Below are the code and all the weights of a small trained network. Each question names an input and a target symbol and asks about switching units off, where a switched-off unit gives its printed mean instead of its output.

import numpy as np


def w(rows, s, z=0):
    codes = np.array(rows[::2]) - 128.0
    scale = np.full(codes.shape[1], s)
    scale[-1] = z or s
    return codes * scale


def f(y):
    return y / 2 * (1 + np.tanh(0.7978845608 * (y + 0.044715 * y**3)))


def softmax(a):
    e = np.exp(a - a.max(-1, keepdims=True))
    return e / e.sum(-1, keepdims=True)


def log_softmax(a):
    a = a - a.max(-1, keepdims=True)
    return a - np.log(np.exp(a).sum(-1, keepdims=True))


def net(x, mask):
    ids = ['δηλπστφ'.index(c) for c in x.split()]
    T = len(ids)
    res = E[ids] + P[:T]
    u = 0
    for l in range(2):
        q, k, v = (res @ M[l].T for M in (Q, K, V))
        z = softmax(np.where(np.tri(T) > 0, q @ k.T / 3**0.5, -1e9)) @ v
        res = res + np.where(mask[u], z, O[l][:, -1]) @ O[l][:, :-1]
        u += 1
        y = f(res @ A[l][:, :-1].T + A[l][:, -1])
        res = res + np.where(mask[u : u + 8], y, B[l][:, -1]) @ B[l][:, :-1]
        u += 8
    return log_softmax(res[-1] @ U[:, :-1].T + U[:, -1])


Q, K, V, O, A, B = {}, {}, {}, {}, {}, {}
E = w([
[139,145,162,161],'δ',
[77,123,250,87],'η',
[104,155,118,129],'λ',
[98,163,100,112],'π',
[105,156,147,168],'σ',
[221,156,141,46],'τ',
[91,77,54,129],'φ',
],0.02)
P = w([
[191,6,109,101],'0',
[171,113,105,169],'1',
[141,147,92,168],'2',
[64,165,87,145],'3',
[32,174,98,149],'4',
[2,169,97,153],'5',
],0.008)
Q[0] = w([
[133,193,180,112],'0.h0',
[40,200,113,253],'0.h0',
[134,227,84,181],'0.h0',
],0.012)
K[0] = w([
[168,215,83,65],'0.h0',
[86,209,254,87],'0.h0',
[127,207,166,45],'0.h0',
],0.01)
V[0] = w([
[129,126,102,135],'0.h0',
[178,148,61,198],'0.h0',
[215,106,168,9],'0.h0',
],0.012)
O[0] = w([
[127,155,168,170,127],'0.h0',
[105,153,154,208,156],'0.h0',
[109,253,127,107,3],'0.h0',
],0.011,0.0014)
A[0] = w([
[231,68,148,66,112],'0.n0',
[108,50,60,172,166],'0.n1',
[85,158,52,135,115],'0.n2',
[208,110,231,93,252],'0.n3',
[116,167,143,175,233],'0.n4',
[202,109,170,67,18],'0.n5',
[2,115,96,121,156],'0.n6',
[162,164,203,124,38],'0.n7',
],0.0097,0.0033)
B[0] = w([
[118,162,151,161,132],'0.n0',
[152,157,132,181,254],'0.n1',
[245,93,134,176,174],'0.n2',
[109,96,184,125,155],'0.n3',
[147,91,184,47,179],'0.n4',
[140,117,132,214,132],'0.n5',
[145,66,111,155,206],'0.n6',
[122,67,100,143,144],'0.n7',
],0.011,0.0099)
Q[1] = w([
[123,86,143,105],'1.h0',
[129,85,148,223],'1.h0',
[3,104,59,61],'1.h0',
],0.0059)
K[1] = w([
[221,66,165,58],'1.h0',
[108,143,30,184],'1.h0',
[255,203,152,13],'1.h0',
],0.0054)
V[1] = w([
[94,162,146,57],'1.h0',
[128,95,1,80],'1.h0',
[247,223,112,105],'1.h0',
],0.0087)
O[1] = w([
[171,52,2,115,5],'1.h0',
[84,241,60,122,98],'1.h0',
[114,144,175,140,99],'1.h0',
],0.0092,0.012)
A[1] = w([
[104,67,150,37,91],'1.n0',
[141,134,206,93,49],'1.n1',
[82,77,144,132,253],'1.n2',
[169,114,221,42,9],'1.n3',
[78,204,117,118,148],'1.n4',
[169,254,134,98,209],'1.n5',
[45,173,185,154,23],'1.n6',
[101,83,171,134,185],'1.n7',
],0.0094,0.0045)
B[1] = w([
[215,178,27,180,147],'1.n0',
[218,155,93,129,221],'1.n1',
[81,78,139,103,226],'1.n2',
[178,134,99,109,225],'1.n3',
[125,175,1,216,148],'1.n4',
[9,117,148,118,217],'1.n5',
[162,139,67,191,254],'1.n6',
[145,88,126,124,255],'1.n7',
],0.0095,0.0086)
U = w([
[216,125,47,99,2],'δ',
[145,150,38,76,80],'η',
[81,126,76,48,220],'λ',
[42,138,65,63,190],'π',
[69,37,183,68,180],'σ',
[193,253,227,29,98],'τ',
[153,230,95,180,105],'φ',
],0.0073,0.0044)

Each question gives the input, a string of symbols that net reads in full, and the target symbol t.
The units are the heads (3 rows each of Q, K, V and O) and the neurons (one row each of A and B). Each row of codes is followed by its name. A weight is (code - 128) times the scale printed after its matrix; where a second scale follows, it is the last column's (O, A, B and U).
mask holds one flag per unit, layer by layer, with each layer's heads first. A switched-off unit (its flag False) gives its mean, the last column of its rows in O or B, instead of its output. The means were averaged over made-up inputs and are rounded, as every weight is.
A unit's drop is (log p(t) with every unit on - log p(t) with that unit switched off) / (log p(t) with every unit on - log p(t) with every unit switched off).
The circuit of an input: a set's keep is (log p(t) with only the set's units on - log p(t) with every unit switched off) / (log p(t) with every unit on - log p(t) with every unit switched off). Starting from the 12 units with the biggest drops (on a tie, the unit counted first), units are removed one at a time, each time the one whose removal leaves the highest keep (on an exact tie, the one counted first), for as long as the keep stays at least 0.8.
circuit, biggest first: the units of the circuit, biggest drop first
most important unit: the unit with the biggest drop
k most important neurons: the k neurons with the biggest drops, biggest first
k most important neurons of layer l: the k neurons of layer l with the biggest drops, biggest first
drop when u is switched off: that unit's drop, to one decimal
input π σ φ η, target δ: 2 most important neurons of layer 1 : 1.n0, 1.n1
input τ λ τ π, target τ: most important unit : 0.n2
input σ τ η δ λ, target δ: circuit, biggest first : 1.h0, 0.h0, 0.n2
input η φ η, target φ: 3 most important neurons : 0.n2, 1.n6, 0.n3
input λ φ σ σ π, target σ: 2 most important neurons : 1.n1, 0.n6
input φ σ τ σ τ σ, target τ: 3 most important neurons of layer 0 : 0.n4, 0.n1, 0.n2
input φ σ τ σ, target τ: circuit, biggest first : 0.n4, 0.h0
input η σ σ λ σ π, target δ: 2 most important neurons of layer 0 : 0.n2, 0.n3
input φ η φ π, target δ: circuit, biggest first : 0.h0, 1.h0, 0.n2
input η σ φ π σ φ, target η: circuit, biggest first : 0.h0, 1.h0
input η φ φ η, target φ: 3 most important neurons : 0.n2, 1.n6, 1.n4
input φ τ σ η λ, target δ: circuit, biggest first : 0.h0, 1.h0, 1.n0
input σ λ η σ τ, target δ: 2 most important neurons : 0.n3, 0.n1
input φ δ σ σ, target σ: circuit, biggest first : 0.h0
input δ η δ λ σ, target δ: 2 most important neurons : 0.n3, 0.n2
input δ σ τ λ, target τ: 3 most important neurons : 0.n2, 0.n4, 1.n6
input δ η σ, target δ: circuit, biggest first : 1.h0, 0.h0, 0.n3
input π η δ, target δ: 2 most important neurons of layer 1 : 1.n5, 1.n0
input σ δ σ σ φ, target φ: 2 most important neurons of layer 0 : 0.n1, 0.n4
input σ τ π, target τ: most important unit : 0.h0
input σ τ τ η σ δ, target δ: 2 most important neurons of layer 0 : 0.n1, 0.n3
input φ φ σ σ λ, target σ: 2 most important neurons of layer 0 : 0.n6, 0.n2
input σ λ τ λ, target τ: drop when 1.n6 is switched off : 0.1
